Here is a tiny trained network, its code and every weight. The questions are about switching its units off for an input and a class, where a switched-off unit gives its printed mean instead of its output.

import numpy as np


def w(rows, s, z=0):
    codes = np.array(rows[::2]) - 128.0
    scale = np.full(codes.shape[1], s)
    scale[-1] = z or s
    return codes * scale


def f(y):
    return y / 2 * (1 + np.tanh(0.7978845608 * (y + 0.044715 * y**3)))


def log_softmax(a):
    a = a - a.max(-1, keepdims=True)
    return a - np.log(np.exp(a).sum(-1, keepdims=True))


def net(x, mask):
    res = np.array(x, float).reshape(1, 7) / 4 @ E
    y = f(res @ A[0][:, :-1].T + A[0][:, -1])
    res = res + np.where(mask, y, B[0][:, -1]) @ B[0][:, :-1]
    return log_softmax(res[-1] @ U[:, :-1].T + U[:, -1])


A, B = {}, {}
E = w([
[154,184,6,137],'x0',
[115,166,169,121],'x1',
[69,137,88,170],'x2',
[122,155,154,122],'x3',
[125,20,166,141],'x4',
[140,142,104,218],'x5',
[97,91,131,112],'x6',
],0.011)
A[0] = w([
[253,128,139,98,239],'n0',
[90,167,193,139,190],'n1',
[83,193,125,81,89],'n2',
[235,81,127,104,31],'n3',
[189,177,191,185,252],'n4',
[96,72,64,116,247],'n5',
],0.018,0.0038)
B[0] = w([
[206,179,147,112,244],'n0',
[229,53,125,75,209],'n1',
[80,218,118,112,190],'n2',
[150,184,218,145,203],'n3',
[138,33,5,117,229],'n4',
[233,98,138,198,216],'n5',
],0.017,0.011)
U = w([
[145,78,77,180,183],'0',
[40,131,153,170,21],'1',
[112,198,5,205,132],'2',
[87,17,213,154,91],'3',
[149,119,163,135,247],'4',
[98,189,94,76,122],'5',
[23,128,157,166,2],'6',
],0.011,0.0084)

Each question gives the input, the list of numbers given to net, and the class t.
The units are the neurons (one row each of A and B). Each row of codes is followed by its name. A weight is (code - 128) times the scale printed after its matrix; where a second scale follows, it is the last column's (A, B and U).
mask holds one flag per neuron, in row order. A switched-off neuron (its flag False) gives its mean, the last column of its row in B, instead of its output. The means were averaged over made-up inputs and are rounded, as every weight is.
A unit's drop is (log p(t) with every unit on - log p(t) with that unit switched off) / (log p(t) with every unit on - log p(t) with every unit switched off).
The circuit of an input: a set's keep is (log p(t) with only the set's units on - log p(t) with every unit switched off) / (log p(t) with every unit on - log p(t) with every unit switched off). Starting from all 6 units, units are removed one at a time, each time the one whose removal leaves the highest keep (on an exact tie, the one counted first), for as long as the keep stays at least 0.8.
circuit, biggest first: the units of the circuit, biggest drop first
top k neurons: the k neurons with the biggest drops, biggest first
drop of u: that unit's drop, to one decimal
input [-5,2,8,3,-6,2,4], class 5: top neuron : [n2]
input [-3,4,7,7,-7,1,-3], class 5: circuit, biggest first : [n2 n1]
input [-8,7,0,-3,-8,-6,6], class 5: top 2 neurons : [n2 n5]
input [-5,2,4,6,5,1,-6], class 0: top 2 neurons : [n4 n3]
input [0,-7,-3,-6,-3,2,0], class 4: top 2 neurons : [n4 n3]
input [6,6,3,1,-4,-2,3], class 5: top 3 neurons : [n4 n5 n2]
input [1,-3,-6,-7,0,3,-6], class 4: top 2 neurons : [n3 n0]
input [-1,1,2,-4,5,0,-2], class 3: top 3 neurons : [n4 n0 n2]
input [4,3,-2,8,7,-1,6], class 3: top 3 neurons : [n0 n4 n2]
input [7,7,1,2,3,-8,0], class 5: top 2 neurons : [n4 n2]
input [8,-5,-4,-5,0,5,0], class 4: circuit, biggest first : [n4 n3]
input [1,-2,0,-2,-3,-7,5], class 2: top 4 neurons : [n1 n2 n3 n5]
input [-2,-3,0,5,6,-4,3], class 3: top 2 neurons : [n0 n2]
input [8,-2,-4,0,5,6,6], class 4: circuit, biggest first : [n4]
input [-8,3,2,0,-7,6,-7], class 0: top 2 neurons : [n4 n1]
input [-2,-4,7,4,-2,-7,-5], class 5: circuit, biggest first : [n2 n5]
input [-2,5,6,5,4,-2,8], class 3: top 3 neurons : [n0 n4 n2]
input [6,7,1,-7,-8,-4,4], class 5: top 3 neurons : [n4 n5 n2]
input [-5,1,3,-1,1,1,-7], class 0: drop of n4 : 0.3
input [-3,6,-3,3,-3,7,7], class 0: drop of n1 : 0.0
input [-8,-5,-6,-5,8,-6,-4], class 4: circuit, biggest first : [n0]
input [-4,1,-3,-5,-6,-5,-8], class 5: drop of n5 : 0.4
input [-5,3,-5,-2,-8,-7,0], class 5: drop of n5 : 0.1
